[[151 133]
 [115 115]
 [149 127]
 [158 128]]
->
[[151 133]
 [115 115]
 [149 127]]

[[150 110 134]
 [116 114 141]
 [108 139 123]
 [143 103 142]]
->
[[150 110]
 [116 114]
 [108 139]]

[[124 121 138]
 [157 139 111]
 [156 134 129]]
->
[[124 121]
 [157 139]
 [156 134]]

[[141 140]
 [113 112]
 [139 138]
 [147 108]
 [110 149]]
->
[[141 140]
 [113 112]
 [139 138]]

[[122 109 135 120]
 [121 123 132 125]
 [107 120 122 130]
 [117 119 132 123]
 [118 129 129 134]]
->
[[122 109]
 [121 123]
 [107 120]]

[[122 120 116 148 115]
 [129 116 123 134 118]
 [112 144 113 122 134]
 [117 138 121 108 154]
 [117 132 119 115 139]]
->
[[122 120]
 [129 116]
 [112 144]]

[[132 136 114 115 126]
 [123 119 131 128 132]
 [127 124 130 130 129]
 [137 138 105 110 125]]
->
[[132 136]
 [123 119]
 [127 124]]

[[117 125 122 146]
 [130 108 137 122]
 [155 108 151 117]]
->
[[117 125]
 [130 108]
 [155 108]]
---
[[131 135 139 125]
 [151 124 122 139]
 [120 118 128 121]
 [143 129 113 118]
 [134 123 132 130]
 [139 125 143 135]
 [130 134 145 123]
 [120 128 133 118]
 [119 128 132 134]]
->
[[131 151 120 143 134 139 130 120 119]
 [135 124 118 129 123 125 134 128 128]
 [139 122 128 113 132 143 145 133 132]
 [125 139 121 118 130 135 123 118 134]]

[[124 137 131]
 [142 133 126]
 [139 136 104]
 [110 133 139]
 [131 118 143]]
->
[[124 142 139 110 131]
 [137 133 136 133 118]
 [131 126 104 139 143]]

[[127 146 130 139 127 132 128 127 128 131 124 131 129]
 [113 126 128 121 129 124 126 149 132 134 127 125 126]
 [128 124 129 128 138 129 137 123 129 128 130 129 129]
 [129 141 128 130 112 128 137 123 129 127 125 128 128]
 [120 135 131 134 138 128 129 127 131 128 129 128 128]]
->
[[127 113 128 129 120]
 [146 126 124 141 135]
 [130 128 129 128 131]
 [139 121 128 130 134]
 [127 129 138 112 138]
 [132 124 129 128 128]
 [128 126 137 137 129]
 [127 149 123 123 127]
 [128 132 129 129 131]
 [131 134 128 127 128]
 [124 127 130 125 129]
 [131 125 129 128 128]
 [129 126 129 128 128]]

[[121 132 127 130 132 121 124 144 143]
 [118 128 129 119 125 138 134 114 135]
 [143 130 130 135 129 118 134 120 106]
 [126 125 131 138 122 153 113 155 133]
 [127 130 129 123 130 121 129 133 123]
 [135 121 123 132 126 110 130 119 128]
 [137 128 135 138 132 140 124 138 118]]
->
[[121 118 143 126 127 135 137]
 [132 128 130 125 130 121 128]
 [127 129 130 131 129 123 135]
 [130 119 135 138 123 132 138]
 [132 125 129 122 130 126 132]
 [121 138 118 153 121 110 140]
 [124 134 134 113 129 130 124]
 [144 114 120 155 133 119 138]
 [143 135 106 133 123 128 118]]

[[112 124 101 129 128 116]
 [126 125 128 128 128 129]
 [140 123 147 116 123 141]
 [130 116 131 127 132 109]
 [129 128 127 135 128 130]
 [146 134 136 124 136 138]
 [129 116 127 107 138 137]
 [127 127 128 126 128 127]
 [130 126 126 125 130 128]
 [124 125 131 134 130 127]]
->
[[112 126 140 130 129 146 129 127 130 124]
 [124 125 123 116 128 134 116 127 126 125]
 [101 128 147 131 127 136 127 128 126 131]
 [129 128 116 127 135 124 107 126 125 134]
 [128 128 123 132 128 136 138 128 130 130]
 [116 129 141 109 130 138 137 127 128 127]]

[[127 155 128]
 [132 131 133]
 [112 114 107]
 [127 128 107]
 [145 122 126]]
->
[[127 132 112 127 145]
 [155 131 114 128 122]
 [128 133 107 107 126]]

[[133 114 114 152 134 132 125 138 118 106 147 149 122 132 121]
 [139 156  99 105 128 150 149 138 118  98 122 129 144 115 101]
 [141 128 117 132 136 141 143 150 127 105 123 143 140 119 104]]
->
[[133 139 141]
 [114 156 128]
 [114  99 117]
 [152 105 132]
 [134 128 136]
 [132 150 141]
 [125 149 143]
 [138 138 150]
 [118 118 127]
 [106  98 105]
 [147 122 123]
 [149 129 143]
 [122 144 140]
 [132 115 119]
 [121 101 104]]

[[135 125 143 144]
 [123 136 117 115]
 [111 126 136 153]]
->
[[135 123 111]
 [125 136 126]
 [143 117 136]
 [144 115 153]]
